Each row comes from the steps of one walk. Every step used is in the known rows, and no mark comes twice. Write the walk behind each row, first mark first.
Each row is shifted at random along 4 fixed directions that mean nothing.
Known rows
menosu vumi burul lolud maza dotama biri kefa dilepeg: [ -96 -119 -178   29  346  151   50  115  238  109 -168   86   24   18
  -96 -324 -421  278   29 -276  -90  -22  154 -212  160   73  197  154
  196 -220  -42  249 -110  112 -174  132  328   80  152   91   86  280
 -135   62  155   74  252  -39   52  144  291 -235   62    6]
menosu vumi burul gekodap gogu nitevo: [ -20  269   45   45 -212  -29  132  197    4  206 -141 -197 -196  378
  -97   11  366  227  180  380   97  204 -256 -270 -143   61 -119  122
 -492 -245  -99  417   50  150  -73  107  453 -133   45  -31    4 -185
   81   91   90  -78   20  297 -116  143  342   -7 -313  552]
gogu dotama biri tibek maza: [-140  -15 -277 -119  169  -27  163  120  237   92 -106   21  -28  173
 -116  -72  -12 -112  211   49   31  189   93   -2   98  -89  187  157
   86 -155 -182  -56  -34   14  193   -6  344  176   30  -77 -253  116
   69  -27  235 -128  241  213    4 -131  427  -56  -89  100]
vumi burul lolud gekodap gogu: [  82   -8   -3  -19  -41 -242  -38  148  -10  -26   79    5 -127   -1
   43  185    5  105  172   -2   75   78   65 -196 -230 -184  -61  -64
   31   68  110    1  -59   94 -147   -9   -6   23    9  -62   95  -97
 -128   27 -139  128 -202   44  -75  301   67 -154 -175   91]
menosu tibek dotama biri kefa: [-115 -130 -174  -70  154  -10  100   26  299   58 -131  -63  -98    5
  128    4 -282   -4  145  -57  -58   81  293   25  213  -79  332  173
  299  -84 -145 -212  -88  -54   59  -45  167  225   24  -23 -175  205
   31  -56   43 -136  105   38   -2 -134  255 -285   52 -103]
gogu gekodap vumi burul: [  40  -57  -49  -36   26   20  -86  122  130   59 -179   19  -77   61
   65   -4 -109  127  143   24 -121    2  -85    4   13  -40  194  -79
  131  -95  -18   68  -28   52  -53  -58  167   74  -20   45   55  104
  -80  -79    1   26   34   38  -41   66  127 -115  -61   83]
gekodap vumi burul menosu dotama biri: [-112 -269 -187  -19  551  -22  131 -181  208  -56   34   34  -98    6
    8 -156 -457 -123  375  -19 -134  128  203   92   19  -48   18  -73
  515 -321  210 -236 -187  -37 -108  -87  139  161  -39   55 -132  187
 -113 -211  -25  -10  -82  178   54   16  233    1  130   19]
dilepeg biri tibek maza vumi: [  41 -222 -152   -7  484 -259  233 -162  -80 -234  295  106 -105  159
 -102  -52 -457  -54  111  -18 -111  127   97   12   22   42 -351 -202
  257 -368   83 -137 -120 -224  276   28   -5   81 -199   56 -324   32
   93  138  137  107   46  335  204 -128  401  224  154  -16]
vumi burul gekodap gogu: [-105 -232  -41   46  408   87   93  -75  220   22 -176  176  -36   11
 -109 -135 -427  177  188  -13 -102   38  104   69   47  133  108  -83
  357 -254  -52    7  -72  112 -154   90  286   69   33   94   53  132
  -81   -7  115  -24  133   27  114   -7  137   14  168    6]
dotama burul lolud maza: [-241 -338  242  -95  540  286  215   -2  130  138 -178  393   -7   50
 -254 -374 -530  314  -30  -14 -269 -109   12 -163  433  468   56   96
   48 -376 -283  361  -81  118  -60  258  368 -109  188   70  312   39
  181   36  394  106  425  -65  285  -59  427   31  393 -199]
burul lolud maza dotama tibek: [  16  -46 -165  -40  223 -239  273  119   90   97  238  -44  -72  228
 -243 -119   21  -81  217   28  133  218  129 -198 -230 -105 -173  124
 -140 -206  -21   69 -134  116   12   80  323   40  124 -133 -219  -71
   62   66  171  -16   67  260   13   30  443  -15 -152  170]
biri tibek maza burul: [ -11   87 -160  -32 -232   51 -205  258  160  -13 -318 -150 -168  -84
  216  -12  -64  335  -91 -196  -34 -113   24 -120  -19  -94  380   35
  141  201 -124  150    1    5  -51   56   99  202  -43  128  158  139
   21   66 -139   53   67 -258  -65  141   37 -435  -71 -185]
gekodap gogu dotama tibek maza: [-126  -96  -14  -99  286 -113  319   19  -20   95  206   56   18  276
 -239  -40  -67 -175  169  316  -22  155  -60 -130  181   81 -342   -1
 -149 -321 -115   74  -10  -59  346   17  275  -19  -50 -163 -268 -246
  229    3  287   31   95  501   21  -79  509  212  -85  246]
menosu tibek dotama burul vumi: [  34 -304   86  -55   46 -140   32   20  137 -157  118    7 -274 -150
  425   87 -324   65   50  -85  -78  -96  239 -120   44  -80  -22 -121
  369   46  191 -232 -184 -176  -33 -138 -203  136 -131  -44  113   24
  -61 -115 -401  218 -266 -106  -79  204  135 -398   46 -267]
nitevo biri kefa dotama tibek maza vumi: [-115 -114 -123   24  236   -6   77   20   18   10  -40   60   52   82
   56 -151 -287  186  -31 -146  -86  -29   95 -144  251  -15   36  -14
  145 -120  -20   99  -56 -144  176   66  215   39  -43   61 -166  138
   90  173  159  110  153   69  -25   52  228 -209   50   22]
tibek dotama burul menosu: [-125  -91 -103  -23  220   19  131   88  250   70 -196   39  -75   58
   53  -41 -146   57  119   27    6    0  112  -99   80   62  162  117
  166 -142  -69   39  -55   43  -64   46  220   84   10   52   85   -7
  102  -18    8  -41   93 -103  -33  115  221 -248   44 -107]
menosu dotama burul gekodap gogu nitevo biri: [-304  204  -96  -78 -160  147   43  108  225  201 -339 -145  -26  174
   23  -52  312  298  241  108  122  183   23  -88  -25  -58  302  236
 -154  -88  -87  262   83  230 -209   20  600  124   82   17   88   49
    4   -7   79 -205  175   38 -163   65  222 -259 -228  255]
gogu dotama tibek maza burul menosu vumi: [-115 -299  141  -57  101  110   -7   89  -25  -35   27   69 -203 -102
  163 -201 -343  198  -29   10 -215  -74  -10 -190  212   65 -147  -46
   95 -112   59  119 -152 -178   49  -76  -26   13  -68   61  201   18
   29  -36 -167  275  -35   29  -61  204  355 -214  112 -152]
burul gekodap gogu nitevo biri: [-232   72  108   -2  232   12  241  -29  -88  123  -55  130  -14  292
 -337  -50  123  230  214  274   22  251 -139 -106  -14  141 -240   20
 -318 -353 -173  325  102  152   -8   84  474 -160    3  -57  -54 -126
  139  203  342  -97  161  380   30  -72  501  209  -49  382]
menosu tibek dotama burul: [  10   43   93 -108   -2 -192  380  133   -8   85  187 -227 -185  309
   97  101   91  -85   65  346   31   76  -78 -268  146   54 -311  100
 -325 -249 -106  122  -54 -134  307   73  163  -87   -8 -134 -225 -312
  294   59  123   42 -107  285  -12   26  390  -39 -122  220]
menosu tibek maza dotama burul lolud gekodap gogu nitevo biri kefa: [-420 -381  -93 -115  428  343  -39 -119  317    2 -270  251   65 -274
   10 -413 -587  403   98 -340 -259   68  392  103  477  134  512  128
  570 -230 -211   66  -75   67 -239  -53  456  279  108  237  301  388
 -115    9  178    2  486  -38   79  -91  267 -225  338 -236]
biri tibek maza dotama burul gekodap gogu: [-185 -129   17   -5  317  -63  156   94   35    7   12  -14 -119  -37
 -132 -162 -250  263  -41    7  -39   77   54 -228  164  118 -236 -106
   87 -228 -138  219  -29  -61  104  121  225   57   21  -58    5 -148
  147   91  167  138   67  211  152  108  298  -77  114   49]
nitevo vumi burul menosu maza dotama tibek: [   0   33 -207   50    5  -40   90  115  161   -8  -12 -196 -136  198
  170 -201   18   89  249   31   75  159   41  -28 -222 -117   67   67
   34 -205   88   77 -227    5  -84   31  472   52   74  159 -153  141
   35   44   20  -18   14   66 -107  125  179 -230 -210  256]
burul lolud gekodap gogu: [-100  -60  123  -20   63   74  -40  132   69   73 -180  124  -46  -68
 -132   66 -144  325   83   15  -58   62   78 -185   -8   41  103   60
  -34  -22 -172  183   19  155 -206  140  219  -18  101  -52  244  -41
    9   14   46   19   97  -85   28  164  172 -170   71  -81]
nitevo biri kefa dotama tibek maza burul lolud gekodap: [ -50  -38 -284  -57  170 -288  173  112   75   13   76  -73   17  129
    6  -43   56    3  135 -147  146  187  210 -236  -12 -312   -7  155
   18  -39   48  -23 -100  -73   69   31  235   96   66  -99 -273   61
   41  262  136   58   43  221  -76  202  274 -238 -142  206]
kefa dotama tibek maza vumi burul lolud: [  24  -10 -235   49  195   48  176  136  254   67  -77   55   17  272
  -30 -164 -129   11   82   35  -42   15   44 -277   49   37    5   99
   58 -264  -20  239  -39   34   43  144  371   11   38   77 -118  113
   24   79  145   69  196   51  -94  186  245 -127  -58  227]
dilepeg gogu nitevo biri kefa dotama burul menosu tibek maza: [-209  106 -230 -161  375  -51  527 -220  212  112  101  -29  143  475
 -228 -179   47  -50  270  220  104  384   22 -115  143   59  -88  364
 -198 -570 -114  184   -1   12  214   97  590  -53   11   71 -418    4
  220  288  486 -243  412  554   26 -199  687  209  -85  452]
lolud gekodap gogu dotama tibek: [ -26  -62   16 -134 -377  -37 -329  319  129  137 -124  -38   -8 -302
  214  178   19  248   84 -128   42  -52  148 -153 -121 -365  431   14
  120  418   39  -65  -26  133 -175 -166  -17  255   79  -48  277   61
 -210 -185 -314   75  -66 -265 -253  294  -62 -560 -228 -271]
gekodap vumi burul menosu maza dotama: [  25    7 -267   76  398 -175  308  -78   18  -50  169 -234 -158  377
 -177 -170  -77 -153  356  159   24  291  -25    5 -205   -5 -315   -9
   18 -460   98   37 -174  -41   28   75  423  -25  -43   34 -374  -79
   63  -28  144  -75  -57  429   52   19  344  216  -62  404]
vumi burul lolud gekodap: [   3 -382  -64  -13  595  -68  315 -125  160  -56   59  237  -77  115
 -155 -172 -459 -109  291    5 -105  146  183   72   56   74  -51   -8
  271 -387  -26 -154 -216   15  -33   84  267  -21   88   30 -118  118
  -52   61  240   32  151  165  192  -57  338  169  210   38]
gekodap vumi burul menosu dotama biri tibek maza: [ -88  228 -530  -21  -86  -34  -88  193  435   78 -320 -337 -141   81
  175    8  189    3  361  -41  122  238  196  -49 -221 -280  532  251
  314    3   42 -115  -92  127 -193  -22  388  369   37   49 -143  237
  -69 -189 -113 -211   -9    9 -184  189   64 -403 -269  213]
nitevo vumi burul menosu dotama: [ -22  186 -249   48   33   46  279   26  226  120 -159 -245  -68  402
   65  -92  208   25  340  202  150  300  -11   32 -193  -19  158  215
 -166 -330  -47  128 -175   98  -48  164  718  -44   42   96 -244   51
  139   88  207 -211  113  134  -55   -2  236  -56 -264  386]
menosu vumi burul gekodap gogu nitevo biri kefa dotama tibek maza: [-207    5   70    7   95  103   79   90   40  142 -187   48   -8  137
   44 -210  -28  348   45  103  -88   62  -80 -268  312  109   19  105
  -87 -258  -90  338  -10  -20   32   66  399  -58   36   69   26   60
   31  142  182  102  180  263 -108  176  304 -157  -45  413]
vumi burul gekodap gogu dotama tibek: [   3  177 -104  -46 -424  -88 -154  362  200  235 -164 -140  -62   38
  108  150  323  179  148   62  187   74   17 -234 -284 -293  264   75
  -91  223   28  125   27  237 -125 -102  225  162   82  -57  113   13
 -164  -64 -165  -41  -84  -76 -285  303    9 -431 -436  164]
dilepeg vumi burul menosu dotama biri kefa: [ -56   31 -188  -40  214 -109  233  -94  131   65   52 -115  -49  291
  -83  -46 -163  -15  215  100   12  212   80 -127   -5  -34  -92  136
  -38 -332   64   34 -103  -24  156   15  253  -11   10   79 -292   72
   64   95  173 -120   70  259   77  -30  355  -60 -117  196]
lolud gekodap gogu dotama burul menosu tibek maza vumi: [-196    4 -181  -77   -5   82  167  165  168  221  -26 -171   -7  153
  -93  -80  108  165  197  201   48  290   67 -231   71  -36  124  221
 -154 -197 -137  219  -69   99  -47   57  530  110  139  -26    5 -115
  142  -10  148  -89  208  193  -87  160  330 -111 -124  157]
kefa biri tibek maza: [   3  155  -55  -42  218  -78  341  146  -10   80  -72  -66  -22  353
 -171   11   39   14   86  222   -4  142 -141 -244  115   97 -160  111
 -284 -317 -230  224    2  -54  224  253  314  -90   22  -34 -302 -136
  281  187  361  -54  156  253   58   -6  414  125   -9  302]
dilepeg gogu nitevo biri kefa gekodap burul lolud maza dotama: [-152  253  -56 -129  296   21  221   10  -76  206   48   79  226  313
 -436 -197   72  419   32   -5   53  233  -58 -291  -12   92 -131  166
 -416 -387 -226  607  179  233   18  195  619 -120   66   49  -59  -38
   99  310  514  -48  429  378   69  -73  485  207  -83  300]
tibek dotama burul lolud gekodap gogu nitevo biri kefa: [-321  189  -13  -87  111   18  260  150   43  305 -201   35   80  322
 -293  -84  319  212  119  211  109  266   14 -278  261  128   83  265
 -423 -296 -372  449  136  188   52  125  670  -76  137  -80   40 -171
  278  261  500 -147  334  344   -9    6  459  -20 -160  379]
menosu vumi burul lolud gekodap: [  -2 -241   87    7  247   91  181   36  114    9 -110   86 -183  102
    7 -171 -319  146  175   76 -149   80   51  -65  118  152   22   95
   33 -338  -89   74 -199   -7 -110  177  313  -92  140   63   67   90
  -10   22  119   75  115   41  109   62  279  -17  162   88]
maza burul menosu tibek dotama biri kefa gekodap: [-123  -11  -55  -38  220   58  201  116  170  140 -127  -89  -37   38
   -6  -50 -217  210   27   54  -43  127  140 -269  214  -59  131  162
    0 -207 -174  150  -44  -63    5   62  261   35  105   -9  -75   88
  123  208  194  -70  130   67    2   98  365 -235  108   52]
lolud burul menosu dotama biri kefa: [-162 -230  -44  -67  372  -51  207  -36  105  104  -11    8 -127   -8
  -35  -96 -280   76  205  -67  -51  179  247  -81  129  -51  138  170
  114 -134  -22 -111 -197  -38  -27    9  184   82   79  -33  -23   59
   27  -56   89  -30   95  103   71   -4  359 -132  107 -125]
kefa gekodap gogu nitevo biri tibek dotama: [-134  526   18  -60 -211   92  181  303    5  285 -284 -152  120  350
 -169  115  526  327   73  338  168  241 -217 -307   44   12  153  194
 -597 -196 -414  559  223  174   96  200  690 -128   62  -45  -67 -155
  247  298  425 -192  266  233 -166   65  362  -47 -280  528]
lolud gekodap vumi burul menosu maza dotama biri kefa dilepeg gogu: [ -49  110 -355   -8  131  -86 -102  107  190    7  -30 -197   73   -4
  -69  -34 -154  215  163 -169   56  140  163 -269 -234 -279   89  134
  148  -48  184   98  -16  120 -189    9  185  190   71   88 -106  154
 -179   10  -33   -5   12   89  -87  307  147 -298 -171   78]
biri kefa dilepeg vumi burul menosu maza dotama: [  26   59  165   68  -70  173 -159  137  -98  -62 -129  -34  -37  -28
  105  -48 -376  581 -268 -155 -219 -203 -142 -418   78  142 -173  -24
 -140  -22   24  510   -1  -43   27   87   10 -192  -82  267  252   52
  -61  165  -96  264   51 -250  -17  401  121 -396   33 -124]

Which walk is each row?
[ -45  360 -553 -106 -424  -79 -337  363  448  207 -403 -164  180   -4
   49  104  374  272  133 -265  228  120  243 -313 -273 -491  773  405
   81  306  -14  192  166  312 -349  -68  350  457   89  124  136  284
 -214   59 -154 -230  332 -201 -363  334  -17 -652 -426   49]  dilepeg biri kefa dotama tibek maza burul lolud gekodap gogu nitevo
[  57  210 -222   30  -79 -125  -60   85  196   56 -211  -29   33  158
  105   62  152  205  175 -113  206  184   72  -72 -174 -238  363   -1
   59   11   48  132   10  122 -184  -54  422   66  -48   33   21  176
  -81  233   24  -79  131   53 -142  200  103 -304 -374  319]  biri kefa gekodap gogu nitevo vumi burul lolud
[ -44   74 -327   -1  135 -103 -125  232  249  -40 -183 -120   34 -105
   33   10 -151  314  -25 -240   27  -14  122 -298 -135 -154   83    6
  287  -27   93  180   71   49 -100   40  134  297  -47   64   42  116
  -71   23  -87   71   73 -111  -42  352   67 -433  -63  -73]  kefa dilepeg biri tibek maza dotama burul gekodap vumi
[-178  251 -293   19   32  201  -38  137  302  126 -369  -44   98  224
  -48 -243   61  321  174  -87   63  197   80  -96   45  -82  429  178
   20 -222 -128  379   48  168 -229   62  765  116  129  142   -4  323
  -57  139  265 -167  403   88 -103   73  226 -258 -212  392]  menosu maza dotama biri kefa gekodap gogu nitevo vumi burul lolud
[ -22  196   78  -47  -71  -47   18  -53  -77   38   72  -30   87  136
    8  121  -42  384   58   55   -2  121 -128 -288  -60  -30 -135  -18
 -195 -148   79  352   78   69   22 -109  122 -154 -126  168   70   21
  -22  307   29   35   24  188 -119  233  304 -142 -237  273]  gekodap gogu nitevo biri kefa dilepeg vumi burul menosu tibek
[ -54  202 -481   52  137   61  111  201  377  170 -273  -92   47  242
  -90 -156   60   92  203  -14  101  191   61 -204  -95 -116  359  213
  113 -210  -96  212  -34  136  -81  152  520  144  121  136 -183  237
    1   99  206 -175  285   15 -109  154  220 -200 -135  280]  kefa dotama biri tibek maza vumi burul menosu
[ -82   47 -126  -42  176  -35   55  172   95   37  -83    0  -38   -7
  -42  -74 -102  195    2  -60  -13   35   -7 -331   34 -112   -8   48
   48  -62  -45  226   -9  -45   16   76   79   38   16   18  -16   47
   53  134   54   79   64   26  -33  241  300 -226   33   32]  kefa dotama biri tibek maza burul menosu
[-127  -37 -212  -43  111   64   -5  154  172  177  -46  124   78   95
 -203  -93  -53  112  226  -19   22  175  145 -153  -46 -128  161   11
   80 -131  -14  176   15  221 -154  -25  370  130  133    2   78  135
 -157  -29  129  -24  155  107  -77  125  206  -64 -146  104]  maza vumi burul lolud gekodap gogu dotama biri
[ -21  175 -402    6  272 -229  234   68   66    3  131 -149  123  367
 -263   33  -86  -41   14   40   82  106  -21 -328  -10  -73 -384  114
 -193 -291   23  234  113  -63  348   91  205   22  -80  -36 -478  -96
  186  245  261   -9  153  370   32   48  463  -60 -227  236]  tibek maza dotama biri kefa dilepeg vumi
[-233 -326  -46  -91  526   22  158  -92  146   70   30  191   11  -95
 -287 -249 -453  124  159  -94  -64  196  205   29  159  -41  -23 -188
  349 -250  -88  -13  -53    3   21  -63  233  146   50  -81  -41  174
  -52   41  215  -17  168  279  189 -113  391   68  188  -61]  maza burul gekodap gogu dotama biri tibek
[-258   65 -306   96  117  341 -173   58  287  140 -525  140  170   45
   -7 -261 -125  516   33 -257  -80   16   97  -62  179   60  567   98
  297  -78 -126  363   94  216 -252   67  592  166  -17  290  185  379
 -174  120  133  -63  445 -130 -143  130   36 -286  -11  112]  tibek maza vumi burul gekodap gogu nitevo biri kefa dotama
[-107 -111  228  -85  133  -50   -9   71 -134  -54   73  245  -58 -124
   65    5  -94  280   69  -35  -98   78   78 -182  126    4  -71 -177
   85  -71  -65  140  -25   34  -25  -96   59  -58  -72   39  258    4
 -111  126   28  270  -60  166  -56  216  231  -51   16   87]  vumi burul lolud gekodap gogu nitevo biri tibek dotama
[-158   69 -170  -15   61   16  -56  142   76   43 -110 -193 -193  -39
   97  -43  -67  283   93  -27  -64  118  112 -238   -2  -84   65   33
  123  -42  -33  123  -20  -36  -50    6  190  175  -35  -10   18   47
   75 -125  -98   48  -31   42  -55  199  168 -274   -7   -6]  gekodap burul menosu dotama biri tibek maza vumi
[-147  -26  -10  -21   61  295  117   34  288  184 -275   11  -33  153
  114 -301  -40  195  239  152  -81  126    9  -19   65   93  362  162
  -32 -299 -111  232 -148  135 -122    7  652   -9   97  227  105  233
   58   18  183  -96  304  -13  -95   -6  310 -197 -104  183]  gogu nitevo vumi burul menosu dotama tibek
[ -29  -41  -18   69  205 -173  147   28 -113  -31  155   21 -190  185
 -133  -90  -40  156   76  152  -28  187  -74 -237  -19   60 -349 -228
  -57 -241    2  211  -25  -30  125  -29  181  -44 -134  -27  -73 -127
   55  177  104  180  -19  436   36  145  393  129 -102  345]  biri tibek maza vumi burul gekodap gogu nitevo
[  81  219 -497  -87 -272 -153   33  174  267   72  104 -204   36  366
   69   33  239 -139  188   79  199  126   47 -133 -311 -265  103  132
  -44  -44  156   47   27  123  156  -61  283  251  -69   95 -298   69
  -58   13  -38  -58   64  196 -260   45  201 -137 -527  216]  dilepeg gogu dotama tibek maza vumi burul
[-248  -33 -177  -86  160  264   80  113  312  185 -248  116   91  140
 -233 -235 -123  129   90   42  -67   79   90 -117  192  122  208  157
   66 -227 -261  312   85  164  -21   81  533  146   66   33  107  101
  105   10  244  -90  380   99  -35  -24  344  -74   -7   47]  gekodap gogu dotama tibek maza burul lolud
[-161  -72  167  -55  268   -2    8  -38  -18   90  -88  249  159    0
  -62 -116 -239  467  -83  -77  -74  -10  -36 -246  242   89  -46 -109
    4 -207   -5  387   68   -6    3   26  232  -56  -58   97  187   34
   49  196  181  106  271   87   89  124  231 -174   41   15]  dilepeg biri kefa dotama burul gekodap gogu nitevo vumi
[-249 -149 -106  -99  484  141  258   23  167  116    1   57  -42   98
 -230 -232 -248  116  226  199 -217  248   25  -94  221  118 -134  151
   51 -529 -250  176  -19    0   34    9  419   75  105  -10 -147   35
  123  -73  322  -68  280  388   73 -117  548  172  232  179]  gogu gekodap burul menosu tibek maza dotama biri
